Below is a small trained network, with its code and all its weights. Each question gives an input and a target symbol and asks what happens when units are switched off, that is, made to give their printed mean instead of their output.

import numpy as np


def w(rows, s, z=0):
    codes = np.array(rows[::2]) - 128.0
    scale = np.full(codes.shape[1], s)
    scale[-1] = z or s
    return codes * scale


def softmax(a):
    e = np.exp(a - a.max(-1, keepdims=True))
    return e / e.sum(-1, keepdims=True)


def log_softmax(a):
    a = a - a.max(-1, keepdims=True)
    return a - np.log(np.exp(a).sum(-1, keepdims=True))


def net(x, mask):
    ids = ['ΛΩαβγδεζημξπστφψ'.index(c) for c in x.split()]
    T = len(ids)
    res = E[ids] + P[:T]
    u = 0
    for l in range(2):
        r = res
        for j in range(3):
            rows = slice(2 * j, 2 * j + 2)
            q, k, v = (r @ M[l][rows].T for M in (Q, K, V))
            z = softmax(np.where(np.tri(T) > 0, q @ k.T / 2**0.5, -1e9)) @ v
            o = O[l][rows]
            res = res + np.where(mask[u + j], z, o[:, -1]) @ o[:, :-1]
        u += 3
    return log_softmax(res[-1] @ U[:, :-1].T + U[:, -1])


Q, K, V, O = {}, {}, {}, {}
E = w([
[104,117,135,58,129,124,124,107,181],'Λ',
[151,176,187,99,195,84,60,157,131],'Ω',
[108,107,109,126,212,182,146,161,195],'α',
[132,83,102,127,102,146,135,38,115],'β',
[125,103,158,151,175,97,107,43,185],'γ',
[106,139,102,157,111,170,92,138,87],'δ',
[151,212,135,134,128,201,157,146,136],'ε',
[147,152,157,179,154,159,194,156,205],'ζ',
[171,173,123,109,177,133,193,106,101],'η',
[140,135,129,137,135,173,145,89,154],'μ',
[94,174,228,65,188,75,50,133,76],'ξ',
[100,209,195,103,69,94,92,123,113],'π',
[31,140,161,122,66,178,51,167,202],'σ',
[167,78,74,240,33,183,118,144,126],'τ',
[227,63,175,210,140,121,63,151,50],'φ',
[102,51,76,93,91,191,4,124,169],'ψ',
],0.018)
P = w([
[188,136,66,173,188,12,114,15,111],'0',
[182,127,171,93,153,122,197,133,128],'1',
[160,114,183,100,143,133,199,148,142],'2',
[161,132,182,95,131,133,196,176,122],'3',
[160,125,193,105,132,140,185,169,135],'4',
[164,136,192,108,124,147,184,164,130],'5',
[161,131,213,112,135,141,163,157,165],'6',
[171,141,200,111,113,165,166,160,149],'7',
[168,138,188,106,88,175,151,133,161],'8',
[177,149,189,95,80,170,149,115,142],'9',
[184,177,199,106,98,172,148,130,149],'10',
],0.011)
Q[0] = w([
[194,186,98,109,103,223,168,98,94],'L0H1',
[182,110,134,157,142,177,138,67,163],'L0H1',
[126,118,35,169,165,62,58,190,55],'L0H2',
[164,153,87,103,203,188,190,27,168],'L0H2',
[255,157,136,134,116,155,166,68,167],'L0H3',
[131,140,103,66,168,144,242,74,216],'L0H3',
],0.0081)
K[0] = w([
[157,192,120,165,145,219,145,165,98],'L0H1',
[186,125,108,142,144,168,94,147,182],'L0H1',
[152,56,197,111,141,153,157,135,100],'L0H2',
[112,170,93,144,226,59,123,85,130],'L0H2',
[131,193,92,199,121,121,115,140,166],'L0H3',
[103,164,77,122,210,42,75,3,140],'L0H3',
],0.011)
V[0] = w([
[233,187,158,143,147,200,140,154,159],'L0H1',
[89,121,54,99,143,95,125,104,86],'L0H1',
[86,44,115,158,190,199,126,181,177],'L0H2',
[105,111,67,60,160,92,244,80,62],'L0H2',
[122,97,174,96,46,69,189,148,219],'L0H3',
[145,147,153,111,76,254,134,240,40],'L0H3',
],0.0082)
O[0] = w([
[117,99,151,143,159,84,110,137,171,245],'L0H1',
[107,128,84,149,87,135,130,171,118,64],'L0H1',
[187,64,101,86,119,132,138,121,120,90],'L0H2',
[56,98,66,167,98,75,82,194,146,92],'L0H2',
[158,175,149,72,77,114,125,133,131,98],'L0H3',
[110,142,123,76,153,43,98,4,143,40],'L0H3',
],0.013,0.012)
Q[1] = w([
[120,93,105,177,133,131,190,137,150],'L1H1',
[164,104,96,137,71,116,21,140,86],'L1H1',
[176,184,110,45,103,68,2,97,57],'L1H2',
[127,143,139,138,193,169,36,131,205],'L1H2',
[162,109,192,123,156,129,198,132,141],'L1H3',
[204,138,233,67,163,136,64,126,112],'L1H3',
],0.0089)
K[1] = w([
[127,152,76,158,109,114,84,194,95],'L1H1',
[86,65,114,1,220,137,231,153,97],'L1H1',
[175,79,134,33,84,56,114,138,152],'L1H2',
[126,160,104,129,158,117,81,36,117],'L1H2',
[139,132,103,193,86,133,36,195,69],'L1H3',
[174,154,151,122,143,158,36,72,200],'L1H3',
],0.0077)
V[1] = w([
[112,165,118,50,248,172,94,155,110],'L1H1',
[79,153,112,161,73,207,100,70,109],'L1H1',
[147,105,230,60,45,161,142,159,145],'L1H2',
[155,208,96,160,175,130,196,123,230],'L1H2',
[78,226,141,52,123,104,167,169,155],'L1H3',
[65,130,2,48,72,139,15,171,109],'L1H3',
],0.0079)
O[1] = w([
[104,100,162,60,253,167,130,185,98,133],'L1H1',
[154,137,217,131,115,159,229,47,164,127],'L1H1',
[150,225,219,155,129,208,107,188,180,142],'L1H2',
[98,205,29,65,117,196,104,131,163,186],'L1H2',
[73,148,174,137,149,160,191,228,204,69],'L1H3',
[116,96,196,108,188,152,46,117,254,7],'L1H3',
],0.0093,0.014)
U = w([
[120,180,126,168,105,115,68,163,160,130],'Λ',
[55,172,126,191,212,210,75,133,33,9],'Ω',
[217,90,81,89,150,100,132,203,148,83],'α',
[100,121,189,196,89,76,126,136,119,139],'β',
[128,127,166,184,85,115,132,186,78,12],'γ',
[81,112,162,165,179,109,175,89,111,156],'δ',
[95,182,39,85,211,111,188,100,168,221],'ε',
[182,176,68,101,99,86,127,192,156,65],'ζ',
[53,147,140,174,123,52,71,171,114,232],'η',
[136,135,125,153,120,89,156,159,131,171],'μ',
[3,89,243,179,161,126,126,145,18,112],'ξ',
[19,188,199,183,108,67,170,124,104,163],'π',
[130,134,145,73,123,165,210,124,116,119],'σ',
[178,191,93,121,60,61,158,109,188,179],'τ',
[82,127,182,161,100,114,119,133,20,100],'φ',
[135,132,144,126,169,160,49,92,119,252],'ψ',
],0.0047,0.0043)

Each question gives the input, a string of symbols that net reads in full, and the target symbol t.
The units are the heads (2 rows each of Q, K, V and O). Each row of codes is followed by its name. A weight is (code - 128) times the scale printed after its matrix; where a second scale follows, it is the last column's (O and U).
mask holds one flag per head, layer by layer. A switched-off head (its flag False) gives its mean, the last column of its rows in O, instead of its output. The means were averaged over made-up inputs and are rounded, as every weight is.
A unit's drop is (log p(t) with every unit on - log p(t) with that unit switched off) / (log p(t) with every unit on - log p(t) with every unit switched off).
The circuit of an input: a set's keep is (log p(t) with only the set's units on - log p(t) with every unit switched off) / (log p(t) with every unit on - log p(t) with every unit switched off). Starting from all 6 units, units are removed one at a time, each time the one whose removal leaves the highest keep (on an exact tie, the one counted first), for as long as the keep stays at least 0.8.
units of the circuit, in order: the units of the circuit, biggest drop first
most important unit: the unit with the biggest drop
which heads matter: for each layer, one digit per head in row order, 1 if its drop is at least 0.15 and else 0, layers parted by /
input α Ω ε η β σ σ Ω Ω, target σ: most important unit : L0H2
input ε φ ε ε π ε, target ε: which heads matter : 001 / 010
input δ ε μ β η ψ τ, target ψ: which heads matter : 011 / 001
input ε Λ π π ε ε Λ π γ, target ε: units of the circuit, in order : [L1H2; L0H3]
input δ Ω ζ φ τ Ω Ω ε β τ ε, target δ: which heads matter : 101 / 110
input α μ φ ε ε π α, target α: units of the circuit, in order : [L0H2; L0H3; L1H1]
input π μ γ, target π: which heads matter : 010 / 101
input ψ π ε, target ψ: units of the circuit, in order : [L1H3; L0H1]
input Ω σ ψ ε π ε ε Λ α, target Ω: units of the circuit, in order : [L0H3; L1H1]
input Ω η σ π η, target Ω: units of the circuit, in order : [L0H3; L1H1]
input Λ σ π, target σ: units of the circuit, in order : [L0H2; L0H3; L1H3]
input π ε φ η η ε Ω γ ε, target π: units of the circuit, in order : [L0H2; L1H3]
input τ α Ω β γ Λ π ψ, target ψ: units of the circuit, in order : [L0H3; L1H3; L1H1]
input σ ξ ξ τ ε η, target σ: units of the circuit, in order : [L0H2; L1H1; L0H3; L0H1]
input φ ε η δ ψ φ, target ψ: units of the circuit, in order : [L0H3; L1H3]
input β μ η ε Λ η ε π β, target β: most important unit : L0H1
input ψ ε δ η, target ψ: which heads matter : 100 / 001
input γ Λ Ω γ, target γ: which heads matter : 001 / 000
input γ γ γ Ω ξ φ ψ ξ, target ψ: which heads matter : 011 / 001
input Λ ψ τ ε ξ ε Ω δ η Λ η, target Λ: which heads matter : 111 / 011
input ε τ Ω σ Λ Ω Ω η τ φ, target φ: units of the circuit, in order : [L1H3; L0H2]
input φ σ α Λ φ Λ, target φ: units of the circuit, in order : [L1H3; L0H3]
input Ω ε ψ Ω, target ψ: which heads matter : 011 / 001
input ξ ε σ ζ σ Λ, target ξ: most important unit : L0H1
input δ η σ Λ α η π π, target π: units of the circuit, in order : [L0H3; L1H3]
